Here is a tiny trained network, its code and every weight. The questions are about switching its units off for an input and a class, where a switched-off unit gives its printed mean instead of its output.

import numpy as np


def w(rows, s, z=0):
    codes = np.array(rows[::2]) - 128.0
    scale = np.full(codes.shape[1], s)
    scale[-1] = z or s
    return codes * scale


def norm(h):
    return h / np.sqrt((h * h).mean(-1, keepdims=True) + 1e-5)


def f(y):
    return y / 2 * (1 + np.tanh(0.7978845608 * (y + 0.044715 * y**3)))


def log_softmax(a):
    a = a - a.max(-1, keepdims=True)
    return a - np.log(np.exp(a).sum(-1, keepdims=True))


def net(x, mask):
    res = np.array(x, float).reshape(1, 5) / 4 @ E
    u = 0
    for l in range(2):
        y = f(norm(res) @ A[l][:, :-1].T + A[l][:, -1])
        res = res + np.where(mask[u : u + 4], y, B[l][:, -1]) @ B[l][:, :-1]
        u += 4
    return log_softmax(norm(res)[-1] @ U[:, :-1].T + U[:, -1])


A, B = {}, {}
E = w([
[119,49,49,113,101,111,129,28,185,124,54],'x0',
[253,136,157,176,156,109,176,125,143,128,112],'x1',
[129,128,125,129,129,129,121,128,129,130,127],'x2',
[125,120,134,132,133,133,132,127,130,131,130],'x3',
[134,81,138,196,99,43,72,172,117,63,135],'x4',
],0.005)
A[0] = w([
[227,106,136,201,157,50,158,143,145,71,114,2],'0.n1',
[255,190,158,131,160,195,223,89,167,190,80,54],'0.n2',
[116,226,162,75,210,214,201,148,115,235,211,61],'0.n3',
[109,121,87,59,164,217,196,29,155,174,60,51],'0.n4',
],0.0038,0.0032)
B[0] = w([
[130,184,209,135,39,217,93,118,175,223,109,170],'0.n1',
[96,68,63,94,229,56,166,133,75,61,157,245],'0.n2',
[156,70,158,155,67,153,104,87,81,18,3,252],'0.n3',
[131,189,130,124,119,134,109,163,180,227,226,247],'0.n4',
],0.0045,0.0037)
A[1] = w([
[3,79,63,88,92,98,81,84,158,150,115,30],'1.n1',
[24,154,158,84,101,191,79,181,43,75,144,2],'1.n2',
[65,169,126,59,77,226,131,110,99,117,107,53],'1.n3',
[106,137,161,156,126,81,89,204,99,103,224,17],'1.n4',
],0.0047,0.0023)
B[1] = w([
[131,177,189,114,134,167,124,205,69,79,196,254],'1.n1',
[151,31,38,196,126,25,162,31,211,183,2,208],'1.n2',
[216,157,181,171,41,179,72,81,198,164,101,188],'1.n3',
[62,196,86,98,209,130,166,131,165,247,134,156],'1.n4',
],0.005,0.0046)
U = w([
[176,84,143,165,49,137,109,56,164,123,31,251],'0',
[33,129,74,163,175,48,117,151,149,202,100,75],'1',
[165,131,161,104,191,162,179,131,22,20,99,97],'2',
[167,193,214,178,136,122,127,196,133,190,171,21],'3',
[83,184,124,65,84,214,92,123,159,176,208,216],'4',
[69,80,123,123,88,103,79,174,90,8,172,124],'5',
[172,95,54,75,200,102,200,80,171,164,171,2],'6',
],0.012,0.0014)

Each question gives the input, the list of numbers given to net, and the class t.
The units are the neurons (one row each of A and B). Each row of codes is followed by its name. A weight is (code - 128) times the scale printed after its matrix; where a second scale follows, it is the last column's (A, B and U).
mask holds one flag per neuron, layer by layer. A switched-off neuron (its flag False) gives its mean, the last column of its row in B, instead of its output. The means were averaged over made-up inputs and are rounded, as every weight is.
A unit's drop is (log p(t) with every unit on - log p(t) with that unit switched off) / (log p(t) with every unit on - log p(t) with every unit switched off).
The circuit of an input: a set's keep is (log p(t) with only the set's units on - log p(t) with every unit switched off) / (log p(t) with every unit on - log p(t) with every unit switched off). Starting from all 8 units, units are removed one at a time, each time the one whose removal leaves the highest keep (on an exact tie, the one counted first), for as long as the keep stays at least 0.8.
units of the circuit, in order: the units of the circuit, biggest drop first
k most important neurons: the k neurons with the biggest drops, biggest first
top k neurons in layer l: the k neurons of layer l with the biggest drops, biggest first
input [7,-5,-1,0,2], class 5: units of the circuit, in order -> (1.n1)
input [0,4,7,-3,2], class 3: 4 most important neurons -> (1.n2, 0.n3, 0.n1, 1.n3)
input [-1,2,1,2,8], class 3: units of the circuit, in order -> (0.n1, 1.n4)
input [0,5,2,8,7], class 3: 3 most important neurons -> (1.n2, 0.n3, 1.n3)
input [4,-5,1,-7,0], class 4: 3 most important neurons -> (0.n2, 0.n3, 1.n3)
input [-6,0,7,1,8], class 1: units of the circuit, in order -> (1.n4, 1.n1)
input [-8,6,-8,1,0], class 2: 4 most important neurons -> (0.n4, 0.n3, 1.n3, 0.n2)
input [-8,-2,6,-7,6], class 1: units of the circuit, in order -> (1.n4, 1.n2)
input [8,-1,-8,4,-5], class 4: units of the circuit, in order -> (1.n2, 0.n4)
input [0,8,-2,8,-7], class 2: 2 most important neurons -> (0.n3, 1.n2)
input [-5,6,6,0,0], class 2: units of the circuit, in order -> (0.n4, 0.n2)
input [8,-6,5,-7,0], class 4: units of the circuit, in order -> (0.n3, 1.n1)
input [-8,-1,-6,-7,-6], class 0: units of the circuit, in order -> (0.n3, 1.n2)
input [0,-2,-4,1,4], class 1: units of the circuit, in order -> (1.n4)
input [1,8,-6,4,-1], class 6: top 3 neurons in layer 0 -> (0.n2, 0.n3, 0.n1)
input [-7,-5,1,-5,0], class 0: top 2 neurons in layer 1 -> (1.n2, 1.n3)
input [-3,5,7,3,0], class 2: 2 most important neurons -> (0.n4, 0.n2)
input [0,5,6,3,8], class 3: top 2 neurons in layer 1 -> (1.n2, 1.n3)
input [-1,3,-4,-3,5], class 3: 2 most important neurons -> (0.n3, 1.n2)
input [-2,-4,8,-8,8], class 1: units of the circuit, in order -> (1.n4)
input [3,-3,4,6,0], class 4: 3 most important neurons -> (0.n2, 0.n3, 0.n4)
input [6,-6,2,4,0], class 4: 2 most important neurons -> (0.n2, 0.n3)
input [4,-7,-1,-4,-1], class 4: top 2 neurons in layer 1 -> (1.n1, 1.n3)
input [1,6,7,-1,-1], class 6: 4 most important neurons -> (0.n2, 1.n1, 0.n3, 0.n1)
input [-5,-2,2,-6,1], class 1: 2 most important neurons -> (1.n4, 0.n1)
